What each symbol does to the states:
q226: p>q116, l>q370, q>q428
q316: p>q730, l>q767, q>q940
q413: p>q648, l>q980, q>q889
q607: p>q624, l>q269, q>q400
q375: p>q148, l>q577, q>q392
q896: p>q244, l>q252, q>q116
q952: p>q992, l>q185, q>q730
q392: p>q375, l>q400, q>q269
q514: p>q185, l>q992, q>q284
q624: p>q395, l>q54, q>q607
q284: p>q514, l>q442, q>q904
q269: p>q392, l>q607, q>q54
q577: p>q400, l>q375, q>q244
q940: p>q316, l>q428, q>q370
q442: p>q359, l>q284, q>q992
q767: p>q428, l>q316, q>q829
q116: p>q896, l>q807, q>q226
q889: p>q413, l>q898, q>q359
q395: p>q980, l>q648, q>q624
q898: p>q904, l>q889, q>q980
q904: p>q284, l>q359, q>q898
q648: p>q54, l>q395, q>q413
q54: p>q269, l>q624, q>q648
q807: p>q370, l>q116, q>q252
q370: p>q940, l>q226, q>q807
q980: p>q898, l>q413, q>q395
q185: p>q829, l>q952, q>q514
q428: p>q226, l>q940, q>q767
q992: p>q442, l>q514, q>q952
q359: p>q889, l>q904, q>q442
q400: p>q607, l>q392, q>q577
q730: p>q952, l>q829, q>q316
q244: p>q577, l>q148, q>q896
q829: p>q767, l>q730, q>q185
q148: p>q252, l>q244, q>q375
q252: p>q807, l>q896, q>q148

The rows of 12 states, shuffled:
Each row stands for one state.
id 1: +507	+300	+239	-777	-177	-542	-759	+347	+229	-290	-56	-318	+309	+1082	-83	-463	-197	-90	+79	-485	+440	-34	-47	-650	-87	+338	+548	+218	-127	-175	-227	-5	-743	+97	-567	+108	+117	+432	-826	-551	+730	-267	-133	+902	+450	-234	+195	+99	-118	-58	+257	+119	-411	-261	+134	+1242	+38	-256	+186	+74	-260	+174	-248	+270	-105	+264	-203	+207	+151	-457	+82	-76	-4	-438	+39	-228	-204	-288	-430	+484	+128	+701	+19	-293	+83	+386	+38	+132	-8	-247	-293	-340	+954	+105	-201	-639	+775	+265	+228	-414	-718	-724	+340	+1174	-290	-447	+16	-144	-432	-553	+601	+42	-478	-482	+317	-5	-173	-62	+310	-343	-370	-234	-703	+614	-149	+350	-408	+146	+434	-13	+649	-34	+269	-267	-410	-357	-521	+266	+250	+545	+42	-786	-397	+36	-714	+57	+500	-345	+650	-210	+146	+112	+9	+343	-354	+58	+105	-46	-310	-574	+672	+34	+256	+372	-661	-320
id 2: +216	-162	-80	-639	-201	-482	-139	+506	+267	-279	+168	-19	+543	+700	-930	-149	-252	+305	-143	-647	+434	-55	+122	-266	+5	+373	+318	+98	-78	-479	-61	-723	-681	+268	-1149	+504	-334	+260	-677	-583	+615	-183	-267	+854	+296	-426	+291	+27	+59	+131	+14	+705	+281	-39	+196	+1015	-113	-10	+104	+103	-30	+369	+223	+630	-73	+101	-337	+135	+622	-226	+61	+36	+68	+132	+55	-121	-231	-96	-297	+325	+189	+363	+243	+26	+496	+317	-39	+13	+411	-301	-33	-216	+651	+109	-191	-305	+614	-96	-155	-276	-247	-637	+363	+428	-373	+143	+7	-392	-320	-330	+675	-179	-386	-632	-38	+25	+77	-183	+5	-522	+242	-262	-340	+1196	-35	+470	-46	-56	+385	+224	+332	+55	-204	-115	-69	-35	-360	+327	+50	+545	-43	+66	-347	-95	-549	+108	+134	-483	+289	-450	+56	+194	+408	+643	-132	+53	-138	-333	-212	-166	+503	+56	+220	+521	-642	-464
id 3: -28	-284	+573	-748	+164	-268	-251	+550	+401	-347	+310	-70	-43	-190	+392	-515	-248	-675	-159	+102	+365	-143	-435	-580	+471	-43	-165	+344	-4	-290	+221	+326	-330	+36	-131	+296	-792	-8	-395	+159	+106	-341	-479	+388	-25	-8	-160	-875	-1079	-610	-83	-311	+62	-454	-111	+95	+107	-419	-496	+636	-95	-151	+6	+560	-512	+622	-321	+13	-17	+31	+173	+281	-196	-191	-352	+158	+331	-17	-77	+106	-614	-293	-51	+237	-694	+129	+139	-257	-188	+411	+45	-285	+137	-593	-350	-1140	+1234	-360	+341	-180	-133	-526	-461	+1000	-162	-1395	+118	-358	+46	-481	-294	+118	-203	+109	+28	-404	-416	+346	+78	-622	-585	-590	-499	-319	-255	+255	-404	+50	+238	-557	-75	-281	+418	-173	-242	-568	-18	+278	+264	-20	+766	-60	+116	+33	-345	-166	+115	+345	-239	+78	+480	-173	-725	+286	+389	+38	+207	+170	+62	-482	-162	+20	+156	+574	-260	+241
id 4: -332	-160	-253	+573	-52	+82	+276	+12	-330	+430	-159	-136	-438	-993	-390	-434	-551	+64	-403	+347	+249	-196	-604	+180	+54	-118	+20	-157	-17	+416	+102	+484	-214	-249	-89	-167	+383	-282	+73	+621	-270	+65	+27	+135	-344	-135	+17	-1062	-172	-571	-363	-214	+245	+662	+92	-720	-285	+139	-211	-311	-128	-244	+122	-65	-211	-228	+166	-585	+127	+600	+52	+981	-290	+543	-27	+37	+465	+309	+459	-254	-275	-276	-154	-322	-36	-1329	-366	+514	-193	+386	+439	+123	-165	+628	-233	+613	+193	-415	-347	+215	+602	-578	+687	-664	-78	-301	+433	-442	-84	-144	+77	-209	+248	+81	+150	-632	+310	+101	-483	-26	+613	-40	+170	-270	-25	-140	-391	-690	-308	-423	-337	-227	-54	-450	+475	-449	+573	+354	-562	-424	+539	+642	+288	+67	+229	-40	-262	+439	-10	+471	+109	+599	+37	+104	+70	-225	+35	+752	+953	+409	-385	-275	+171	+389	+374	+226
id 5: -277	-102	+495	+70	-44	+41	+300	+174	+53	+139	-19	+268	-867	-858	+389	-323	-330	-352	-203	+185	+66	+120	-636	+131	+188	-29	-290	+115	-401	+23	-297	-44	-146	-208	+68	+309	-139	+6	+123	+397	+90	-110	-74	+127	+240	-401	-411	-850	-325	-446	-203	-709	-366	+238	-196	-629	-102	-388	-528	+389	+38	-481	+4	-262	-157	-113	-287	-587	+479	+81	+262	+787	-39	+245	-57	-132	+271	-40	+869	-452	-597	+354	-312	-330	-134	-1146	-494	+327	-151	+329	+691	-169	+46	+79	-29	+471	+531	+188	-149	+588	+463	-357	+151	-113	-100	-881	+231	+61	+28	-313	-238	-9	+174	-138	-299	-255	+222	+107	-372	-310	+500	-125	+307	-668	+16	+13	-253	+43	+92	-476	-972	+27	+28	-312	+323	-300	+390	+462	-56	-271	+991	+335	+566	+219	+636	+201	-137	+621	-351	+434	+447	+14	-413	-244	+179	-154	+569	+1115	+799	-93	-521	-536	+473	+80	+167	-48
id 6: +248	-209	+882	-400	-22	+175	-657	+696	+401	+202	-121	-38	-589	-311	+273	-421	-156	-473	-285	+255	+406	-249	-578	-28	+332	-508	-111	+375	-94	+93	-104	+105	-10	-371	+268	+646	-294	+96	+103	+542	-109	-599	-214	+170	-68	+140	-233	-747	-535	-208	-65	-330	-11	-441	+158	-219	+62	-624	-432	+663	+194	-4	-2	+204	-579	-45	-109	-305	+211	+437	+256	+245	+56	-296	-230	+36	-111	+27	+51	-165	-593	-166	-254	+176	-228	-357	+215	-97	-25	+545	+794	+11	+400	-169	-491	-608	+656	-194	+93	+106	+215	-307	+427	-56	+138	-1133	+416	-3	+21	-373	-338	+132	+160	+203	+28	-39	-302	+139	+137	-679	-137	-294	-259	-176	-274	+75	-210	-21	-223	-290	-691	-180	+641	-278	+190	-394	+357	+572	+46	-290	+779	+226	+834	+120	+281	-387	-175	+723	+318	+375	+233	+486	-1024	-101	+331	+7	+360	+726	+168	-175	-1009	-534	+473	+363	-26	-541
id 7: -108	-139	-431	-171	-164	-141	-424	+31	-23	-430	-132	-261	+677	+939	-524	-282	-441	+145	+226	-599	+202	+245	+181	-335	-122	+760	+252	-285	-397	-418	-11	-266	-837	+375	-724	-228	-302	+377	-609	-261	+200	-14	+481	+435	+362	-579	+397	-122	-454	+279	+36	+841	+451	-129	+340	+1195	+439	+779	+453	+84	-476	+538	+207	+250	+215	+151	+73	+15	+258	-95	+313	+462	+481	+44	-63	-235	-100	+481	-396	-284	+164	+120	+456	+341	+606	-140	-250	+278	-20	-480	+673	-24	+76	+1	+656	-199	+248	+202	+279	-183	-713	-284	+216	+181	-404	+422	-469	+162	-739	-320	+330	-136	+82	-519	+308	+227	-234	+7	+35	+129	+603	-86	-509	+967	-149	+522	-448	+77	+336	+223	+580	+88	-155	+276	-50	+4	-1011	+672	-137	+343	-94	-120	-408	-227	-178	+223	+234	-199	+37	-846	+338	-311	+326	+654	-115	+4	+514	-710	+54	+317	+545	-57	-549	+175	-388	-229
id 8: -218	+220	+96	-108	-187	-238	-156	+216	+240	-217	+290	+170	-217	+236	-563	+290	-163	-165	+31	-269	-276	+762	+430	-559	-230	+137	+189	-878	+152	+123	-70	+274	-272	+362	-237	-166	+345	+202	+2	-357	-242	+239	+327	+12	+4	-218	+276	+625	+152	+721	+88	+414	+132	+108	+849	-66	-102	+416	+595	-734	+41	-4	-118	-322	+3	+36	+264	-681	+348	+456	-222	+548	+211	-799	-453	-366	-90	-127	+372	-1387	+190	+148	+27	+558	+542	-158	+56	+551	+392	+204	+967	-218	-166	-116	+670	-2	-173	+129	+594	-353	-94	+59	-73	-290	+206	+431	-113	+668	+184	-55	+101	+523	+35	+436	+871	+521	-278	+322	-458	+335	+364	-152	-53	+100	+125	+482	-15	+27	+59	+224	-406	+506	-73	-197	+393	+514	-680	+316	-174	+189	-794	-397	-256	+29	+722	+240	-43	+342	+85	-257	+579	-438	+260	+326	-215	-130	+701	-262	-432	+738	+181	-552	-371	-133	+19	-314
id 9: +680	-247	+229	-676	-62	-353	-694	+449	+355	+259	-24	+320	+158	+325	-15	-284	+100	-419	+111	+50	+449	+198	-353	-607	+10	-110	+405	+788	-173	-156	-152	-252	-28	+104	-669	+466	-167	+48	-324	-346	+855	-644	-360	+507	-7	-514	-135	-590	-422	-333	+75	-313	-604	-392	-242	+497	-7	-692	+8	+298	-36	+112	-86	+369	-32	+176	+275	-205	+199	-220	+82	-55	-322	-453	+126	-128	+290	-210	-219	+457	-548	+6	-282	-424	-228	+498	+43	-540	+223	+209	-148	-90	+398	-129	-216	-961	+1173	+275	-13	-348	-8	-620	-214	+603	-365	-351	-292	-162	-510	-483	-75	-48	-135	-454	-30	-209	-22	-10	+458	-231	-717	-468	-517	+176	+240	+594	-299	+143	+387	-179	+158	-146	+213	+2	-531	-283	-27	+204	+433	+214	+461	-370	+91	-150	-452	-422	+562	+49	+316	-220	+108	+295	-396	+452	-159	-53	+194	+156	+88	-901	+209	-157	+650	+635	-463	-64
id 10: -32	+76	+758	-15	+162	-59	-157	+344	+166	-355	+549	+346	+146	+403	+167	+425	-89	-1084	-130	+154	-497	+560	+279	-81	-320	-269	-166	-372	+327	+92	-41	+128	+72	+410	+192	-164	+262	-313	+80	-683	-300	+666	+141	-761	-242	+280	-435	+194	-6	+378	+63	-352	-69	-129	+411	+56	-184	+244	+525	-297	+109	-81	-591	-638	-46	+211	+37	-253	-301	+445	-235	+155	+548	-721	-58	-286	-33	-203	+598	-800	+226	+404	-143	+490	-50	+314	-29	-99	+371	+414	+1044	-473	-297	-161	+806	-1	-259	+216	+977	+191	+312	+70	-193	+52	+672	+511	+171	+721	+227	+475	-444	+462	+388	+313	+75	+318	-275	+50	-464	+183	+309	-423	+200	-291	-512	-188	-138	+8	-239	+2	-608	-97	-168	+110	+369	+890	-600	-361	+207	-88	-836	-231	-129	+35	+444	+53	+75	+410	-194	-262	+189	-810	-203	-237	+258	-21	+237	-380	-573	+493	-15	+287	-421	-428	+87	-124
id 11: +83	-45	-20	+157	-228	-77	-443	+78	-46	-581	+304	+105	+71	+616	-925	+477	-89	-269	-100	-219	-16	+461	-62	-185	-478	+442	+431	-220	-95	-15	+104	-62	-493	+298	-819	-232	+433	+169	-286	-571	+144	+339	+347	+423	-233	-229	+332	-72	-447	+452	+409	+630	+261	+197	+818	+571	-301	+680	+678	-274	+18	+303	-62	-369	+661	-262	+411	-521	+345	+10	+170	+154	+321	-424	-17	-487	-525	+246	+114	-1229	+436	+263	+223	+397	+315	-305	-82	+441	+690	-633	+415	-514	+12	+117	+488	-167	-399	+539	+704	+95	+81	-224	+130	+1	+119	+665	+18	+702	-118	-65	+525	+65	+235	-66	+318	+163	+138	-88	+9	+256	+904	-358	-355	+687	-333	+315	-436	+126	+101	+207	+225	+245	+31	-137	+249	+291	-663	+478	+223	+625	-332	+289	-466	-270	+470	+111	+116	+61	-91	-698	+229	-565	+465	+323	-3	-300	+523	-548	-263	+343	+708	-754	-259	+19	-241	-382
id 12: -283	-168	-671	+360	+125	+382	+700	-92	-15	+360	-420	-93	-69	-703	+51	+483	-146	+789	-102	+19	-219	+38	-232	+101	+368	-72	-132	+179	-153	-37	+563	+165	-361	-449	-137	-6	+699	+14	+167	+911	-336	+33	-307	-568	+119	-176	+461	-530	-56	-158	-347	+161	+853	+629	-138	-625	+148	+287	+77	+264	-42	+220	+265	+191	-155	-556	-186	-179	-18	-12	+187	+182	-33	+1052	+69	-109	+16	+192	+468	-74	-290	-21	-272	-311	-94	-1410	-310	+664	-328	+318	-389	+164	-399	+480	-296	+641	-478	-141	-917	+166	+331	-311	+765	-802	-201	+236	+438	-497	-380	+352	+246	-7	+518	+90	-34	-620	+760	-176	-485	-57	+891	+564	+171	-183	+109	+91	-387	-260	-199	-125	+211	-152	-45	-259	+108	-571	+510	+450	-912	-159	+261	+597	-16	-83	+25	-385	-336	-229	+23	+50	-87	+158	+120	+100	-235	-386	+260	+176	+710	+175	-440	-871	+2	+22	+238	+247

The row of each state:
q904 id 3
q980 id 1
q898 id 9
q442 id 11
q889 id 2
q284 id 6
q359 id 7
q829 id 12
q514 id 5
q185 id 4
q952 id 10
q992 id 8

